Below is a small trained network, with its code and all its weights. Each question gives an input and a target symbol and asks what happens when units are switched off, that is, made to give their printed mean instead of their output.

import numpy as np


def w(rows, s, z=0):
    codes = np.array(rows[::2]) - 128.0
    scale = np.full(codes.shape[1], s)
    scale[-1] = z or s
    return codes * scale


def f(y):
    return y / 2 * (1 + np.tanh(0.7978845608 * (y + 0.044715 * y**3)))


def softmax(a):
    e = np.exp(a - a.max(-1, keepdims=True))
    return e / e.sum(-1, keepdims=True)


def log_softmax(a):
    a = a - a.max(-1, keepdims=True)
    return a - np.log(np.exp(a).sum(-1, keepdims=True))


def net(x, mask):
    ids = ['ΞΣΦαγζημ'.index(c) for c in x.split()]
    T = len(ids)
    res = E[ids] + P[:T]
    r = res
    for j in range(2):
        rows = slice(2 * j, 2 * j + 2)
        q, k, v = (r @ M[0][rows].T for M in (Q, K, V))
        z = softmax(np.where(np.tri(T) > 0, q @ k.T / 2**0.5, -1e9)) @ v
        o = O[0][rows]
        res = res + np.where(mask[j], z, o[:, -1]) @ o[:, :-1]
    y = f(res @ A[0][:, :-1].T + A[0][:, -1])
    res = res + np.where(mask[2:26], y, B[0][:, -1]) @ B[0][:, :-1]
    return log_softmax(res[-1] @ U[:, :-1].T + U[:, -1])


Q, K, V, O, A, B = {}, {}, {}, {}, {}, {}
E = w([
[108,140,198],'Ξ',
[125,136,15],'Σ',
[181,106,131],'Φ',
[152,110,176],'α',
[84,128,106],'γ',
[44,71,131],'ζ',
[15,211,133],'η',
[167,2,144],'μ',
],0.012)
P = w([
[220,252,118],'0',
[78,132,118],'1',
[74,109,115],'2',
[95,74,119],'3',
[95,42,118],'4',
[107,1,113],'5',
],0.0052)
Q[0] = w([
[100,50,183],'h1',
[36,138,176],'h1',
[146,149,102],'h2',
[253,205,208],'h2',
],0.016)
K[0] = w([
[85,39,189],'h1',
[83,139,185],'h1',
[149,140,94],'h2',
[4,27,105],'h2',
],0.017)
V[0] = w([
[205,238,109],'h1',
[173,100,33],'h1',
[196,2,209],'h2',
[198,168,76],'h2',
],0.0099)
O[0] = w([
[143,29,110,2],'h1',
[185,190,79,140],'h1',
[255,185,137,54],'h2',
[123,78,178,207],'h2',
],0.0095,0.003)
A[0] = w([
[148,216,130,112],'n1',
[187,133,136,107],'n2',
[128,145,127,84],'n3',
[117,218,80,158],'n4',
[127,117,250,76],'n5',
[58,191,139,11],'n6',
[56,133,40,164],'n7',
[134,141,115,1],'n8',
[128,111,126,81],'n9',
[136,120,24,15],'n10',
[125,140,120,105],'n11',
[92,41,120,134],'n12',
[135,138,207,47],'n13',
[140,122,152,81],'n14',
[122,106,139,77],'n15',
[148,90,118,76],'n16',
[103,160,121,108],'n17',
[107,120,103,157],'n18',
[175,49,132,142],'n19',
[142,145,139,121],'n20',
[124,107,117,117],'n21',
[149,113,177,154],'n22',
[116,106,131,131],'n23',
[117,98,139,98],'n24',
],0.014,0.0036)
B[0] = w([
[110,80,52,157],'n1',
[117,89,166,158],'n2',
[145,110,107,118],'n3',
[121,15,192,155],'n4',
[216,226,123,186],'n5',
[252,117,86,188],'n6',
[82,137,251,254],'n7',
[174,125,100,109],'n8',
[137,147,100,122],'n9',
[243,190,104,163],'n10',
[137,112,123,122],'n11',
[58,135,20,232],'n12',
[226,156,110,145],'n13',
[162,112,116,122],'n14',
[166,145,103,128],'n15',
[143,126,73,127],'n16',
[132,83,101,140],'n17',
[95,122,127,164],'n18',
[200,139,42,164],'n19',
[140,107,121,129],'n20',
[118,136,101,136],'n21',
[156,92,169,151],'n22',
[114,140,105,149],'n23',
[154,144,100,144],'n24',
],0.019,0.0072)
U = w([
[202,181,93,165],'Ξ',
[78,102,110,223],'Σ',
[114,141,152,5],'Φ',
[132,116,182,59],'α',
[103,155,26,114],'γ',
[165,40,3,101],'ζ',
[141,87,152,188],'η',
[113,15,175,86],'μ',
],0.0073,0.0033)

Each question gives the input, a string of symbols that net reads in full, and the target symbol t.
The units are the heads (2 rows each of Q, K, V and O) and the neurons (one row each of A and B). Each row of codes is followed by its name. A weight is (code - 128) times the scale printed after its matrix; where a second scale follows, it is the last column's (O, A, B and U).
mask holds one flag per unit, heads first, then neurons. A switched-off unit (its flag False) gives its mean, the last column of its rows in O or B, instead of its output. The means were averaged over made-up inputs and are rounded, as every weight is.
A unit's drop is (log p(t) with every unit on - log p(t) with that unit switched off) / (log p(t) with every unit on - log p(t) with every unit switched off).
The circuit of an input: a set's keep is (log p(t) with only the set's units on - log p(t) with every unit switched off) / (log p(t) with every unit on - log p(t) with every unit switched off). Starting from the 12 units with the biggest drops (on a tie, the unit counted first), units are removed one at a time, each time the one whose removal leaves the highest keep (on an exact tie, the one counted first), for as long as the keep stays at least 0.8.
circuit, biggest first: the units of the circuit, biggest drop first
unit that matters most: the unit with the biggest drop
top k neurons: the k neurons with the biggest drops, biggest first
which heads matter: for each layer, one digit per head in row order, 1 if its drop is at least 0.15 and else 0, layers parted by /
input Φ Φ μ Φ Φ Σ, target Ξ: unit that matters most	n10
input Σ Σ γ η Φ Φ, target γ: top 3 neurons	(n7, n4, n6)
input Σ γ μ Ξ η η, target γ: top 4 neurons	(n12, n6, n5, n4)
input Σ Φ Σ Σ Φ, target ζ: top 2 neurons	(n7, n19)
input ζ Ξ μ Ξ, target Ξ: top 2 neurons	(n5, n7)
input ζ Φ Σ Σ α, target Ξ: circuit, biggest first	(n5, n4)
input ζ Ξ γ α γ Σ, target μ: which heads matter	11
input Ξ Σ α η Φ Σ, target α: top 2 neurons	(n7, n10)
input γ μ Φ Φ, target μ: top 2 neurons	(n12, n2)
input μ α η, target ζ: circuit, biggest first	(h2, n1)
input Φ Σ Ξ ζ, target Ξ: circuit, biggest first	(h1, h2, n5, n6)
input Σ Σ Σ η Σ Φ, target γ: circuit, biggest first	(h2, n4, n12)
input Σ Ξ ζ η μ, target γ: which heads matter	01
input Σ η γ, target γ: circuit, biggest first	(n12, h2)
input η γ Ξ Ξ ζ Σ, target Σ: circuit, biggest first	(n7, n12, h2)
input ζ α α η, target μ: which heads matter	01
input η Ξ Ξ μ, target Σ: which heads matter	11
input Φ ζ Ξ ζ η, target Ξ: circuit, biggest first	(h1, n6)
input Σ Φ γ, target Σ: which heads matter	01
input ζ ζ ζ Φ η, target μ: top 4 neurons	(n4, n12, n19, n10)
input μ ζ Φ η η, target ζ: circuit, biggest first	(h2, n7, n1)
input μ γ Σ Φ Φ α, target Ξ: top 4 neurons	(n7, n4, n12, n5)
input Σ Ξ η Σ α, target γ: top neuron	(n7)
input Ξ μ γ, target μ: unit that matters most	n5
input ζ Σ α Φ μ α, target μ: top 2 neurons	(n4, n12)
input μ α ζ, target ζ: top 2 neurons	(n7, n1)
input μ Φ Φ Φ ζ, target ζ: top 3 neurons	(n7, n1, n6)
